Below are the code and all the weights of a small trained network. Each question names an input and a class and asks about switching units off, where a switched-off unit gives its printed mean instead of its output.

import numpy as np


def w(rows, s, z=0):
    codes = np.array(rows[::2]) - 128.0
    scale = np.full(codes.shape[1], s)
    scale[-1] = z or s
    return codes * scale


def f(y):
    return y / 2 * (1 + np.tanh(0.7978845608 * (y + 0.044715 * y**3)))


def log_softmax(a):
    a = a - a.max(-1, keepdims=True)
    return a - np.log(np.exp(a).sum(-1, keepdims=True))


def net(x, mask):
    res = np.array(x, float).reshape(1, 6) / 4 @ E
    y = f(res @ A[0][:, :-1].T + A[0][:, -1])
    res = res + np.where(mask, y, B[0][:, -1]) @ B[0][:, :-1]
    return log_softmax(res[-1] @ U[:, :-1].T + U[:, -1])


A, B = {}, {}
E = w([
[70,92,34,100,134,198,43],'x0',
[125,24,99,100,1,152,194],'x1',
[128,126,124,131,124,126,126],'x2',
[53,110,105,59,147,62,163],'x3',
[224,20,88,137,167,85,104],'x4',
[137,139,158,89,180,186,168],'x5',
],0.0078)
A[0] = w([
[176,140,156,124,125,76,212,62],'n1',
[168,81,136,129,155,123,112,29],'n2',
[57,237,148,122,135,148,115,213],'n3',
[71,125,102,77,164,33,154,74],'n4',
[146,95,176,65,63,141,120,61],'n5',
[93,164,175,114,114,128,174,202],'n6',
[150,61,143,160,174,101,107,30],'n7',
[116,180,121,121,93,150,126,14],'n8',
[113,116,161,200,107,141,145,2],'n9',
[163,78,99,138,117,133,95,147],'n10',
[142,74,212,167,147,127,94,220],'n11',
[71,156,136,160,123,174,176,44],'n12',
[145,164,135,113,197,133,113,40],'n13',
[132,94,183,181,144,96,150,80],'n14',
[139,163,103,127,193,130,129,140],'n15',
[119,157,132,162,214,86,77,83],'n16',
[149,143,147,137,125,94,157,50],'n17',
[223,106,116,100,145,107,160,153],'n18',
[167,85,164,95,148,98,71,103],'n19',
[170,169,161,140,100,96,174,81],'n20',
[143,138,166,115,111,122,130,46],'n21',
[179,128,212,153,124,141,160,65],'n22',
[176,140,171,132,99,181,84,55],'n23',
[142,97,132,81,81,146,166,75],'n24',
[156,72,98,146,186,129,136,105],'n25',
[167,103,79,97,174,95,108,144],'n26',
[123,83,104,149,92,195,216,106],'n27',
[148,112,156,86,172,218,167,151],'n28',
[199,113,177,134,137,252,141,115],'n29',
[160,106,140,87,127,117,102,11],'n30',
[120,115,107,105,130,164,81,74],'n31',
[185,93,136,70,177,135,167,85],'n32',
[172,84,134,115,151,126,106,32],'n33',
[81,75,97,157,169,209,102,57],'n34',
[158,159,98,238,70,136,108,76],'n35',
[133,168,106,143,151,127,124,5],'n36',
[84,129,92,156,113,209,76,97],'n37',
[133,78,133,112,99,167,180,108],'n38',
[57,85,142,59,167,74,200,108],'n39',
[112,107,184,159,154,80,181,220],'n40',
[176,146,161,87,153,157,129,196],'n41',
[114,198,100,113,57,150,170,218],'n42',
[107,158,146,151,141,114,149,53],'n43',
[128,156,142,125,227,97,133,130],'n44',
[91,103,75,132,158,164,109,78],'n45',
],0.011,0.0067)
B[0] = w([
[57,141,53,155,191,149,123,185],'n1',
[71,170,203,105,163,72,167,139],'n2',
[135,155,115,91,67,85,170,254],'n3',
[124,180,134,105,216,35,35,185],'n4',
[53,101,166,177,111,159,148,157],'n5',
[145,154,103,110,95,93,143,214],'n6',
[92,144,170,114,117,104,173,150],'n7',
[93,198,224,97,205,107,139,129],'n8',
[128,127,122,111,178,73,111,123],'n9',
[103,181,90,110,96,90,131,182],'n10',
[147,167,73,119,96,110,110,202],'n11',
[120,134,180,136,145,45,197,152],'n12',
[64,74,176,214,105,122,121,154],'n13',
[98,187,84,138,134,141,155,152],'n14',
[94,109,128,176,85,134,129,170],'n15',
[80,80,158,223,59,167,156,189],'n16',
[62,140,124,158,184,130,156,135],'n17',
[116,194,113,120,91,99,144,202],'n18',
[102,194,151,110,85,100,182,158],'n19',
[74,148,36,134,198,166,145,171],'n20',
[58,152,160,152,177,81,165,121],'n21',
[94,189,75,121,205,113,133,172],'n22',
[2,191,191,110,209,21,118,147],'n23',
[52,122,175,194,70,160,157,171],'n24',
[126,183,139,135,124,87,178,169],'n25',
[152,190,139,109,89,87,178,183],'n26',
[49,132,182,184,100,136,110,200],'n27',
[231,93,72,88,100,17,98,184],'n28',
[105,113,131,148,138,53,23,198],'n29',
[52,193,219,141,138,45,115,118],'n30',
[73,149,67,147,183,137,163,142],'n31',
[141,185,131,92,76,54,162,163],'n32',
[65,203,202,97,171,65,165,138],'n33',
[64,178,53,128,198,129,151,162],'n34',
[187,78,172,131,171,5,51,168],'n35',
[56,139,227,167,147,91,113,121],'n36',
[91,158,79,114,162,91,165,181],'n37',
[52,102,151,178,77,163,100,183],'n38',
[110,136,129,142,149,62,11,211],'n39',
[141,128,40,152,135,136,127,222],'n40',
[139,100,88,164,120,98,128,184],'n41',
[160,174,110,97,98,85,150,227],'n42',
[80,134,187,155,189,155,165,131],'n43',
[72,110,145,193,59,152,115,197],'n44',
[120,169,67,166,192,142,135,154],'n45',
],0.0091,0.0093)
U = w([
[90,165,43,147,192,162,189,90],'0',
[76,113,179,202,82,151,140,117],'1',
[139,137,162,126,163,55,31,118],'2',
[159,145,75,136,72,119,148,242],'3',
[152,190,162,95,91,98,231,63],'4',
[170,115,82,141,88,87,132,227],'5',
[197,111,131,110,118,136,124,114],'6',
[222,31,205,57,228,252,192,10],'7',
],0.011)

Each question gives the input, the list of numbers given to net, and the class t.
The units are the neurons (one row each of A and B). Each row of codes is followed by its name. A weight is (code - 128) times the scale printed after its matrix; where a second scale follows, it is the last column's (A, B and U).
mask holds one flag per neuron, in row order. A switched-off neuron (its flag False) gives its mean, the last column of its row in B, instead of its output. The means were averaged over made-up inputs and are rounded, as every weight is.
A unit's drop is (log p(t) with every unit on - log p(t) with that unit switched off) / (log p(t) with every unit on - log p(t) with every unit switched off).
The circuit of an input: a set's keep is (log p(t) with only the set's units on - log p(t) with every unit switched off) / (log p(t) with every unit on - log p(t) with every unit switched off). Starting from the 12 units with the biggest drops (on a tie, the unit counted first), units are removed one at a time, each time the one whose removal leaves the highest keep (on an exact tie, the one counted first), for as long as the keep stays at least 0.8.
units of the circuit, in order: the units of the circuit, biggest drop first
unit that matters most: the unit with the biggest drop
top k neurons: the k neurons with the biggest drops, biggest first
drop when u is switched off: that unit's drop, to one decimal
input [-4,5,-3,-5,1,-1], class 1: top 2 neurons : n27, n38
input [-3,8,-2,0,-8,1], class 1: units of the circuit, in order : n27
input [-6,-5,3,-3,1,1], class 0: units of the circuit, in order : n22, n20
input [-6,-6,-7,2,6,5], class 3: units of the circuit, in order : n44, n40
input [-6,-4,-3,3,-1,4], class 0: units of the circuit, in order : n1, n20
input [-2,-4,6,8,-8,-4], class 2: top 3 neurons : n4, n39, n26
input [0,0,-1,-5,3,0], class 2: units of the circuit, in order : n29, n3
input [7,-6,2,5,8,0], class 4: units of the circuit, in order : n26, n19
input [2,-3,-5,-1,-6,1], class 4: units of the circuit, in order : n3, n39
input [-8,-1,7,-5,-5,-7], class 0: units of the circuit, in order : n20, n22
input [-6,-5,7,3,-7,5], class 3: units of the circuit, in order : n40, n44
input [6,-6,4,-2,6,5], class 0: top 4 neurons : n34, n45, n31, n3
input [6,-1,1,-8,3,1], class 2: top 3 neurons : n29, n35, n23
input [4,-1,-3,6,-6,6], class 2: units of the circuit, in order : n39
input [0,6,6,3,-5,3], class 1: units of the circuit, in order : n27, n24
input [6,8,-1,-8,4,-8], class 1: units of the circuit, in order : n27, n38
input [-6,-2,-4,-8,8,7], class 2: top 2 neurons : n29, n23
input [-5,3,-2,7,-1,-2], class 2: top 2 neurons : n39, n4
input [1,5,6,7,5,6], class 2: top 2 neurons : n39, n4
input [2,2,2,-7,-3,-6], class 2: unit that matters most : n35
input [-5,-8,-8,3,-2,4], class 1: top 3 neurons : n44, n16, n13
input [3,5,6,8,-7,1], class 2: drop when n4 is switched off : 0.4
input [-1,7,5,-7,5,-5], class 1: drop when n28 is switched off : 0.2
input [6,-3,5,5,0,1], class 0: drop when n24 is switched off : 0.0
